[[111 133 132 119 119 126 127 119 129 122 129 140 118]
 [125 125 135 130 134 119 133 136 122 132 130 123 133]
 [125 119 128 125 135 129 134 135 115 123 123 137 122]
 [156 124 125 135 141 122 138 142 120 132 131 126 128]
 [134 123 123 133 141 133 132 141 123 130 131 116 131]]
->
[[125 125 135 130 134 119 133 136 122 132 130 123 133]
 [111 133 132 119 119 126 127 119 129 122 129 140 118]
 [125 119 128 125 135 129 134 135 115 123 123 137 122]
 [156 124 125 135 141 122 138 142 120 132 131 126 128]
 [134 123 123 133 141 133 132 141 123 130 131 116 131]]

[[144 106 108 150 124 128 142 113 117 142 136 105 111 148 104]
 [147 117 124 149 131 135 113 148 135 155 137 109 147 152 119]
 [153 123 149 123 152 142 154 112 148 150 143 133 108 118 129]]
->
[[153 123 149 123 152 142 154 112 148 150 143 133 108 118 129]
 [147 117 124 149 131 135 113 148 135 155 137 109 147 152 119]
 [144 106 108 150 124 128 142 113 117 142 136 105 111 148 104]]

[[129 127 125 130 126 129 126 128 126 126 128 129 126 130 125 131]
 [133 128 128 130 126 116 128 123 127 115 133 131 131 129 129 121]
 [135 128 126 131 124 109 129 121 127 107 135 130 134 129 131 118]
 [123 126 132 126 132 141 128 133 125 142 123 133 128 131 119 135]]
->
[[123 126 132 126 132 141 128 133 125 142 123 133 128 131 119 135]
 [133 128 128 130 126 116 128 123 127 115 133 131 131 129 129 121]
 [135 128 126 131 124 109 129 121 127 107 135 130 134 129 131 118]
 [129 127 125 130 126 129 126 128 126 126 128 129 126 130 125 131]]

[[130 116 120 113 123 157 106 121 130 123 132 125 123 131 108 123]
 [128 127 129 128 129 128 128 128 128 128 128 128 129 128 128 128]]
->
[[128 127 129 128 129 128 128 128 128 128 128 128 129 128 128 128]
 [130 116 120 113 123 157 106 121 130 123 132 125 123 131 108 123]]

[[115 128 104 129 142 137 133 132 141 117 106 107]
 [123 129 113 126 135 133 135 120 126 115 124 117]
 [121 129 112 127 136 134 135 121 128 114 122 115]
 [127 129 121 126 130 131 134 118 121 117 132 123]
 [141 127 156 129 113 118 117 134 124 148 143 151]
 [123 129 114 126 135 133 135 120 125 115 125 117]]
->
[[141 127 156 129 113 118 117 134 124 148 143 151]
 [127 129 121 126 130 131 134 118 121 117 132 123]
 [123 129 114 126 135 133 135 120 125 115 125 117]
 [123 129 113 126 135 133 135 120 126 115 124 117]
 [121 129 112 127 136 134 135 121 128 114 122 115]
 [115 128 104 129 142 137 133 132 141 117 106 107]]

[[133 130 104 112 122  99]
 [125 115 105 128 119 109]
 [103 108 134 130 115 139]]
->
[[103 108 134 130 115 139]
 [125 115 105 128 119 109]
 [133 130 104 112 122  99]]

[[107 143 136 143 142 117 118 130 142 117 149 146 109 117 142]
 [139 117 129 115 152 150 128 134 119 120 115 112 129 107 119]
 [124 125 111 142 119 111 128 116 123 128 121 132 146 131 141]
 [138 118 124 130 136 143 131 124 120 143 105 107 112 134 126]
 [108 128 116 142 131 114 126 122 131 119 136 132 102 126 142]]
->
[[107 143 136 143 142 117 118 130 142 117 149 146 109 117 142]
 [139 117 129 115 152 150 128 134 119 120 115 112 129 107 119]
 [138 118 124 130 136 143 131 124 120 143 105 107 112 134 126]
 [108 128 116 142 131 114 126 122 131 119 136 132 102 126 142]
 [124 125 111 142 119 111 128 116 123 128 121 132 146 131 141]]

[[127 107 137]
 [134 127 126]
 [130 118 131]
 [119 128 125]
 [132 124 129]
 [123 131 123]
 [134 119 135]
 [129 121 134]]
->
[[127 107 137]
 [134 119 135]
 [129 121 134]
 [130 118 131]
 [132 124 129]
 [134 127 126]
 [119 128 125]
 [123 131 123]]

[[105 140 137]
 [143 110 130]
 [122 132 120]
 [133 136 105]
 [143 121 129]
 [136 117 151]
 [125 105 132]]
->
[[136 117 151]
 [105 140 137]
 [125 105 132]
 [143 110 130]
 [143 121 129]
 [122 132 120]
 [133 136 105]]
---
[[119 112 128 126 107 139]
 [104 117 128 100 122 134]
 [128 129 139 126 130 119]
 [117 123 140 117 129 129]
 [119 126 137 125 119 127]
 [147 120 109 129 112 110]
 [120 131 124 114 123 123]
 [136 131 127 135 124 113]
 [124 146 133 121 137 114]
 [150 134 101 135 116 106]
 [120 137 125 103 135 112]]
->
[[107 139 119 112 128 126]
 [122 134 104 117 128 100]
 [130 119 128 129 139 126]
 [129 129 117 123 140 117]
 [119 127 119 126 137 125]
 [112 110 147 120 109 129]
 [123 123 120 131 124 114]
 [124 113 136 131 127 135]
 [137 114 124 146 133 121]
 [116 106 150 134 101 135]
 [135 112 120 137 125 103]]

[[119 124 116 121 121 130 134 134 135 131]
 [127 125 122 122 123 118 122 127 112 126]
 [115 137 137 133 107 106 133 136 111 131]]
->
[[135 131 119 124 116 121 121 130 134 134]
 [112 126 127 125 122 122 123 118 122 127]
 [111 131 115 137 137 133 107 106 133 136]]

[[132 132 130 130 127 133 126 122 129]
 [108 145 117 136 111 116 100 134 126]]
->
[[122 129 132 132 130 130 127 133 126]
 [134 126 108 145 117 136 111 116 100]]

[[114 103 138 117 123 148 123 126 117 117 133 127 136 134]
 [130 137 118 127 142 141 130 140 135 122 155 144 127 127]]
->
[[136 134 114 103 138 117 123 148 123 126 117 117 133 127]
 [127 127 130 137 118 127 142 141 130 140 135 122 155 144]]

[[113 119 122 112 121 125 125 130 127 120 129 126]
 [136 126 125 134 123 121 122 114 119 124 114 119]
 [105 121 125 104 122 127 131 138 134 119 134 132]]
->
[[129 126 113 119 122 112 121 125 125 130 127 120]
 [114 119 136 126 125 134 123 121 122 114 119 124]
 [134 132 105 121 125 104 122 127 131 138 134 119]]

[[105 128 122 148 140 139 117]
 [127 132 116 131 119 128 136]
 [127 127 133 125 132 129 124]]
->
[[139 117 105 128 122 148 140]
 [128 136 127 132 116 131 119]
 [129 124 127 127 133 125 132]]

[[139 125 119 118 110 111 135 118 127 149 138 122]
 [131 133 108 118 120 112 124 118 118 142 133 118]
 [128 124 121 132 114 124 127 116 130 139 136 125]
 [138 121 119 125 108 116 130 115 122 150 137 120]]
->
[[138 122 139 125 119 118 110 111 135 118 127 149]
 [133 118 131 133 108 118 120 112 124 118 118 142]
 [136 125 128 124 121 132 114 124 127 116 130 139]
 [137 120 138 121 119 125 108 116 130 115 122 150]]

[[135 132 132 136 135 122 132 109 132 130]
 [126 139 124 135 128 118 133 124 128 117]
 [134 128 128 130 136 129 123 121 127 129]
 [131 124 123 128 134 130 121 128 119 127]
 [109 122 121 117 123 124 112 136 122 120]
 [125 130 145 133 120 127 125 104 120 121]
 [124 115 113 112 137 121 119 143 125 112]]
->
[[132 130 135 132 132 136 135 122 132 109]
 [128 117 126 139 124 135 128 118 133 124]
 [127 129 134 128 128 130 136 129 123 121]
 [119 127 131 124 123 128 134 130 121 128]
 [122 120 109 122 121 117 123 124 112 136]
 [120 121 125 130 145 133 120 127 125 104]
 [125 112 124 115 113 112 137 121 119 143]]
